Each row is followed by its group and then its class within the group.
[  5  -1  10  -3  12  45   7  -7 -12  -1  -6   8   0   4 -18  15  -3  -5
  10  21  11 -13   6  11  12  -7   8  11  -1   3   0  10   1 -21   2   4
  -5   5   1   1  13  -5  11 -13  10  13 -17 -10 -26  18] -> vuvab/Dozem
[ -3  -1   9  -8   3   4   9  -6 -12   6  35   5   0   4  -6 -11   3  -7
   1  -4  10  13   6  17  12   4  16  -2  19  -2   1  -1   6  22  11   3
  -1   6   0  -3  -3  -6  15  13  -5   2  -2   5 -13   0] -> sisu/seza
[  5   1  31   2   9  16   5 -17 -12 -19 -10   1   5   2  -9  22   1 -19
  -1   8   2  -1   2   8   8  -1  -1   9  15  -6 -10  20  16  -9  13  23
  -3   1  15   0   0 -13  26  -4  -3  17  -2  -2 -18  40] -> sisu/Tup
[-26  -2  17   4  -2  18  18  11 -16   8   7   6  -1   5 -11  -6  -2 -24
   9 -14  -7  27   5   4  25 -11  -2   6   0  12 -15  13  -2  25  11  -3
   0  11   4   4   3  -1  11  25 -12   1 -42   4  -4   4] -> vuvab/Reta
[ -5   4  12   6   0  24   7 -10  -2  -7  -3  11  -8   6 -13   1 -12  -4
  10 -12  -7 -12  -5   7  -4 -11   9  10  12   0   5  -4  17 -12   7  19
  15  -4   4  -1   9  -5   4   0  20  20   4 -10  -7  15] -> sisu/Tup
[  7  12  14  21  -4   0  11  21 -16   8   8  13  -8   9   2   6 -16 -11
 -10 -17  11  31   1  17  31   6   0  -5   9  11  14   7  -4   7 -10   7
 -14  -5  -9   9  -5 -11  44  23  -5  -7 -56   6   8  18] -> vuvab/Reta
[  1  -1  29   3   2  24   4  10   5 -13   0  -3   1   7  -2  -6   0 -12
   1  -7  11   8  12  11   8   4  11  -1  -1   6  -3   5   0  11  -5  16
 -10  -1   6  12  -5  11  26 -14  13  14  -5 -24  -1   8] -> sisu/Tup
[  3  -9  31 -14   4  26 -13  12 -18   3 -11  -5   2   4  -8  11 -15  -3
  -1   1   0   3  14   3   5   6   3  22  10   4  -6   8  -6   6  -4   0
   0 -10  -7   7  -1   6  11  13  -7  15 -16  -4 -19  20] -> sisu/seza
[  4   8   7   8   5   3   1  -8   1 -14   5  17   2   2   2   6  -4   4
  17 -17   9  19  22  22   2  12   4  -6   7  -1  -3   9  25  11  -7  15
   3   1   0   3  -5   6  33 -13   3   9   6   7  -6  -7] -> sisu/seza
[ -4   0  18 -14  17  16  -2   6 -29 -11   0   1 -10   5  -9  30  12  -5
  16  14   5   2  12  -4   8   4   8  28  -2   2   1   8 -21  10  -3   7
  -4   5  -1  13 -13   2  24  -5  -4   4 -14 -15   4   9] -> vuvab/Dozem
[ 17   4  22  -6   3   6   8  -1 -15  -2  15  17   8   3  -4  -4  14 -19
   6 -22  14  20  -6  20  23   3  -1   4  60   3   4  17 -15   0  -1  -6
   3  -4 -11  -1   2 -20  32  24 -12   4 -41 -14 -11  30] -> vuvab/Reta
[ -1  -5  39  -1  16   7  -7   3 -19 -13 -11   0   0   8  -2  13   2 -12
   0   6   2  -4  28   7  -6   2   4   6  19   0  -6   3   4  10  16  15
  -9  -3   0  21   2 -10  25   9 -17  13 -13 -19 -12   6] -> sisu/seza
[ -5  -2  24  23  -3  -3   1  -3   4   2  -1   5  -6   3   0 -11 -13  -4
   8   1  10  10   0  22   5   7  -1  -7  20   4  -2   3  13  -2   4  18
  -5  -8   4   5   2   8  17   8  -4   1   2  -7  -7   3] -> sisu/seza
[  6  -5  20   5   6  22   9  -7  -8 -15  -7   7 -10  13  -4  15  -7  -8
  14   2   7  -3  14  12  13  -2   9   2   6   7  -6   0  12   6   2  20
  -9   5   1   0   5   9  25 -25  15  13   7  -5   3  10] -> sisu/Tup
[-22  16  19 -16 -16   0  13 -16 -14  26  10  10   2   4   0  -5  -5 -22
   6 -19   0   8  -8  -1  24 -10   4  -3  14  10   1   1   1   8   1   0
  -1   5  13   5  -8  -5   3  17 -10   6 -33  11  -5  14] -> vuvab/Reta
[-16  -6  14 -14  10  45  -2 -14 -10  10  -2   3  -4  14 -12  40   6  -7
   9  13 -18   1  -8   8  15  -1  -2  12   4   7  -4   0 -14  27   7   7
 -13   6 -10   4  -1 -14  22 -11  -6  10 -49 -39 -17   1] -> vuvab/Dozem
[-12  -5  13 -23  14  38  -3  -4  -9  -4  -7   3  19  17  -6  68   4   8
  14   8  15 -12  11   6   8  18  -3  11   6   3  -7  10   1   1   1   4
   0   6  11   8   7   4  13  25   3  15 -18  -5  -6  24] -> sisu/seza
[  0   3  19 -14   3  21  14   7 -20  -6 -10  17   4  10  -5  44  -6  -6
   8  23   8  10  14   4  11   8   0  18  16   3 -31  11 -15  11   2 -10
  -7   5   0  15  -8  -7  17  -2  -6   6 -51 -26 -18  16] -> vuvab/Dozem
[ -5  -3  19  -1 -15   9   6 -20 -12  25   6   4   0   1  -7   5  -2 -28
   8  -6   1   5  -4  11  10  -5 -12  -3  11   2  -1  21   2   5 -10  -5
  -4   2   4   6   6 -12   9  32 -18   9 -38  21  -5  32] -> vuvab/Reta
[  3  -3   8 -15 -14  11   7   9 -14  24  22  10  -5   7  -3  19   8 -14
  12 -15  -4   9  10  19  29   5   3   3   5   0   0   9  20  34 -11   3
 -11   2 -12   8  -1   0  45   9 -15   8 -45   2 -10  15] -> vuvab/Reta
[-40  14  15  -5  23  64  -4 -20   3 -63  18  -8   7  21  15  12 -14  -2
  23  20  23  15   1   5  -9   9   3  13  13  -4   4  30   2 -11 -12  21
   8   5  20  18   9  -6   5   1   8  13  -1   9 -42  45] -> sisu/Tup
[-22   1  23  -1   8  34   6 -13  -8 -37   4  20  13  10  -4  -1  -7  -5
   9   9  13   9  13  10   8  16   2   7   7  -2  -2  10  18  -7  -3   6
 -12  -1   3   8   9  -2  31  27   4   3   8  -1  -8  35] -> sisu/Tup
[ -4   9  -3   4   1  30   3 -23  -8 -23  19  13   3   3  -3  49  -6 -31
  24  19  -1   9  -4  16  11   7  -2   5  12   7  -8  12  -4   7   9   4
  -1  11  12   4  -2  -9  11 -15  -9   8 -55  -5   0  13] -> vuvab/Dozem
[-20  -2  33  -4   2  27   4  -4  -8   7 -17  -2  -5   5 -13  18 -18  -3
   2   4   8  18   7  10  18  13  -2  14  20  -5   0  -1   8  12  12   9
 -27  10   4   6  -1 -14  27  15  -1  16 -22 -13 -24  13] -> sisu/seza
[  0   3  17   2  13   2   9  19  -5 -19  11  -7   0   5  -7   1  -6  10
  11  -9  17  23   2   2  14   5  16  10  10   8   3   4  -2  -7  -3  -4
  -2   5   7  -5  -8 -14  24   5   1   6 -11   5 -18  27] -> sisu/Tup
[-11   2  16 -17   6  -1   8  12 -12  -8  -1  13   2   9  -3  10  -5  -7
   7   8  -5   7   3  -3   3  -2   6   6   8   3  10  -5   8  -3   5   6
  -2  11   8   8  -6   5  17  -2   2   7 -20  -3  -6  23] -> sisu/Tup
[ -9   7  22  -2   6  30  -1  -3 -10  -1  -1   8  -2   3  -7  24  -5  -2
  -6  23   9  23  34  12  13  10  19  -3  15  -8  -6   9  -4   8   4  19
 -16   1   4  13  -1 -12  26  -5 -13  10  -6  12 -11  17] -> sisu/seza
[ 28  -1  25 -13   6   2   2 -11 -12  17 -18   3 -11   3  -6  35  -1   4
  -5   1   5 -10  32  -1  -3   3   8  10  35   4  -7  18  -1  -1   3   3
   6   1   0   4 -13  -9  25  -6 -25   2  -4   2 -14  29] -> sisu/seza
[  7  -9   8  -6  13  47  -6 -28  -7 -13 -12  27  10  13 -13  64  -5  -4
   5  -1   5 -19   6  -5   2  14   3  24  -4   1  -7  15   1  11  -6   9
  -3   3  -4  -8 -14 -13  29 -13  15  23 -32 -19 -29  27] -> vuvab/Dozem
[-56  -3  29  -8   3  38  19  -9 -10  11   6  22   1  16  -7  18  -9 -16
  -1  11  -3   5 -17  -4  15   3  -8   3  10   2   3 -20 -19 -17   8  10
  -1   6  -9   1   9 -11  20 -18 -12  11 -36 -32  -5   7] -> vuvab/Dozem
[-39 -21  20 -10   7  49  16   7  -6   3   0   3   6   8 -19   2   2 -10
   2  24   7   1   8   2   9   5  10   9 -10   4   0   6 -11   3   3   4
  -9   2  10  -5   0 -11   4   0  -6  18 -40 -18 -22  29] -> vuvab/Dozem
[-24  -9  18 -13  -6  23  -3   4  -2  -7 -10 -13   4  11  -6  19   1   8
 -19  21   3   8  -4  -4   0   7  -9  12   8 -17   8   8  -7 -18  -1 -14
  -1  -4  12   6   8 -19  10  14  -7   7  -4  -7 -14  17] -> sisu/Tup

Each row is followed by its group and then its class within the group.
[  9  -3  -2 -15   3   8  -2  -1   7   7   7 -11   1  -7  20   0   4  15
   0   5 -11   1 -10   7 -20   2  -1 -29  -1  10 -24   1   8 -20 -19  -9
 -36  -1 -10 -10  -8 -18  -1  14  12  -5 -13  -5   7 -11] -> D/poz
[ 10  22   5   3 -14  21  17  -7   3  -3  17  -8   4   3   7   6  -2   6
  -4   5  -5   7   8  10 -34  -4  -2 -21  -5  -1  -7 -14  11   9 -19 -15
  -8  23 -12  -7  48  14   0  -6  -4   5  17  -9   4 -14] -> G/lolun
[  6   2   3  -5   8  28  -1  -3   7  -1  11 -13   8   0   2   4  -1  -1
  -2   0   5   5   6   4 -11 -13  -5   1  -7  -3  -1   5  -3   2   8 -23
 -17  -2  -1 -12  45  -9  -3  17  -9   5  18   1  -4 -12] -> G/lolun
[ -1   4   4 -34  16   5  16  -6  15  -4 -25  -4  18 -14 -41   2  -2  25
   4  11  19   3   0  18 -25  10   1 -33  -2  16 -29   4   6 -12 -18 -23
 -69 -36   6  -2   9 -23  -8  60  11 -26   2 -40   3  -5] -> J/gire
[ 21   8  14 -15   0   8 -10   1   7  -2   6  11   6   4  -5  -3   4   0
   7  10  -1   7   8  11 -20  -8  10 -25 -11 -16  -3  -6   0   5 -16  -3
 -61   1  -2 -10   6  -4  11  27   1  -6  21   4 -32   3] -> J/bav
[ 12 -10   3  31 -41   5  16  15  -4 -21  -7  21 -27 -15  -5  -8   4 -24
   6   0   8  -1   4  -2  19 -26  -3  13   5 -23  -2   9  -7   1  12   4
  45 -28  -7   0  29 -51   9  25  -1 -44  12  24 -10   4] -> T/mufa
